Questions about the table below.
1) Find the 5th entry from the end, reading row by row.
2) Find the top entry of the column that holds the smallest entry.
3) Find the entry directly below the largest entry.
4) Find the 3rd smallest entry.
5) Find the fourth entry, reading row by row.
6) Find the largest entry in the last column.
7) Find the entry just left of the smallest entry.
8) Find the fourth entry from the end, reading row by row.
-3,-21,13,-2,7,-8,-11,20,-16,6,-8,0,-4,-5,-2
-1,-33,23,-4,14,-22,-18,36,-26,10,-13,4,-8,-11,-4
-20,2,-18,5,16,-24,-14,-16,0,-5,-7,-6,-1,19,-8
10,1,-8,-2,-4,-2,1,13,3,-5,6,1,6,0,7
26,3,-23,-7,-9,-21,1,41,9,-14,15,10,17,-2,16
-6,1,-2,2,-1,-1,0,-5,1,1,2,-2,-2,5,-2
1) 2
2) -21
3) -5
4) -24
5) -2
6) 16
7) -1
8) -2

14	-19	22	-13	30	-15	-37	-8	45	-45	11	42	5	19	11
What is the entry just right of -37?
A: -8
What is the entry just right of 30?
A: -15
The entry just left of 19 is 5
What is the entry just right of the centre entry?
A: 45
The entry just left of -8 -> -37

[[0.016, -0.072, -0.060, -0.022, -0.069, -0.137, 0.086], [-0.082, -0.008, -0.137, -0.104, 0.006, -0.057, 0.043], [-0.007, -0.148, -0.108, -0.071, 0.149, -0.046, 0.002], [0.052, -0.156, -0.039, -0.034, -0.014, -0.100, 0.006], [-0.147, -0.119, -0.006, -0.130, 0.009, 0.031, -0.022], [-0.017, -0.161, 0.006, -0.135, -0.057, 0.026, -0.130], [0.066, -0.027, -0.034, 0.040, -0.084, -0.122, -0.096], [0.032, -0.126, 0.021, -0.036, -0.063, -0.062, 0.001], [-0.091, -0.082, 0.081, 0.043, -0.090, -0.125, 0.121]]
The minimum -> -0.161
Read off the entry just right of the centre entry.
Answer: 0.009
Read off the entry just left of -0.125.
Answer: -0.090
Read off the centre entry.
Answer: -0.130
Read off the entry just right of the smallest entry.
Answer: 0.006
The entry just left of -0.122: -0.084
Read off the entry just right of 0.052.
Answer: -0.156
The entry just left of -0.036 is 0.021
The median of all entries: -0.039
Read off the entry just right of -0.027.
Answer: -0.034
Read off the entry just left of -0.063.
Answer: -0.036
Read off the entry just right of -0.060.
Answer: -0.022
The entry just left of the smallest entry: -0.017

Questions about the matrix below. Counting starts at 0.
1) Give the largest entry.
2) Give the entry at row 2, column 0.
3) Give the entry directly above the largest entry.
4) Give the bottom entry of the column that holds the smallest entry.
5) Give the entry directly above the smallest entry.
6) Give the entry at row 2, column 1.
7) Give the top-left entry.
8) Give the entry just right of the smallest entry.
[[ 33  25   3   8   8 -34 -14 -15]
 [-30 -17 -20  22 -45   5  -8  36]
 [  0  16  32  24   5   4 -18 -17]
 [-27 -15  -7 -32  18  18 -14  18]
 [-42   2  43 -33  -2  16  -7  16]
 [  9 -41 -41  37 -20  39   6  19]
 [-20  38 -18  18  30 -14  -5   4]
 [-39   5 -29 -37  18 -13  -1  28]
 [  9   0  36 -15   0  30  32   5]
 [  4 -33  42 -29 -36 -34  38   5]
 [  0  28 -29 -19  24   9   8 -33]
 [  6  -7  29  14 -26  33  43 -35]
 [ -7 -36 -32  15  11   7  19 -14]
 [ 15  17  22  32  16 -11 -19  32]
 [-22   7 -35 -29  23  27   4  26]
 [ 22  24  27 -24  32  29  45 -32]]
1) 45
2) 0
3) 4
4) 32
5) 8
6) 16
7) 33
8) 5

Questions about the matrix below. Indices start at 0.
1) Which number is the entry just right of the smallest entry?
2) Which number is the bottom entry of the column that holds the largest entry?
3) Which number is the entry directly below the smallest entry?
4) Which number is the top-left entry?
5) Which number is the entry at row 1, column 0?
6) Which number is the entry in row 0 and column 1?
7) Which number is the top-right entry?
8) Which number is the entry in row 0 and column 2?
[[  4   4  -8 -12  23 -22   5  22  11]
 [  7  -1  -2 -10  12  -8  11  23   7]
 [ -7   6  16  -4   1  19  -3  -4  13]
 [  1  11 -13  17 -15  -1  -1 -18 -23]
 [-14  20  22 -27  23  17   1  13  34]
 [-10  11  15 -13   4  18   0   1  14]
 [  6   3  -2 -13  14  -8  11  24   9]
 [ -6   6   8   0  -1  12  -3  -7   5]
 [ 12  -4  -8  16  -8  -4   6   0 -14]
 [  2   5  -3 -13  23 -18   4  21  15]
 [-10   8  19 -15  15  14  -3   6  26]
 [ -8   7  17  -9   7  17  -3   0  18]]
1) 23
2) 18
3) -13
4) 4
5) 7
6) 4
7) 11
8) -8

A =
[[-16.695   0.054  10.466  15.415  -3.323]
 [ -0.091  11.026 -11.012   4.771   8.088]
 [ -3.097  -1.245 -12.250  -4.464   2.509]
 [-16.239  -1.499  10.612  17.710  -3.624]
 [ -8.602   6.599  -0.907   8.730   3.232]]
The entry directly below 15.415 -> 4.771
The bottom-right entry is 3.232
Report the 3rd smallest entry.
A: -12.250
Report the entry directly below the centre entry.
A: 10.612
Report the top-right entry.
A: -3.323
The entry directly above -11.012 is 10.466
The smallest entry in the first column: -16.695
Report the 3rd entry from the end, reading row by row.
A: -0.907
Report the entry just right of the centre entry.
A: -4.464
Report the bottom-left entry.
A: -8.602
The second entry in reading order -> 0.054
Report the entry directly below the largest entry.
A: 8.730
Report the top entry of the column that holds the largest entry.
A: 15.415
Report the entry directly above -3.624.
A: 2.509
The entry just left of the centre entry -> -1.245
The largest entry in the last column -> 8.088
Report the largest entry.
A: 17.710
Report the largest entry in the first column.
A: -0.091
The entry just left of -11.012 -> 11.026
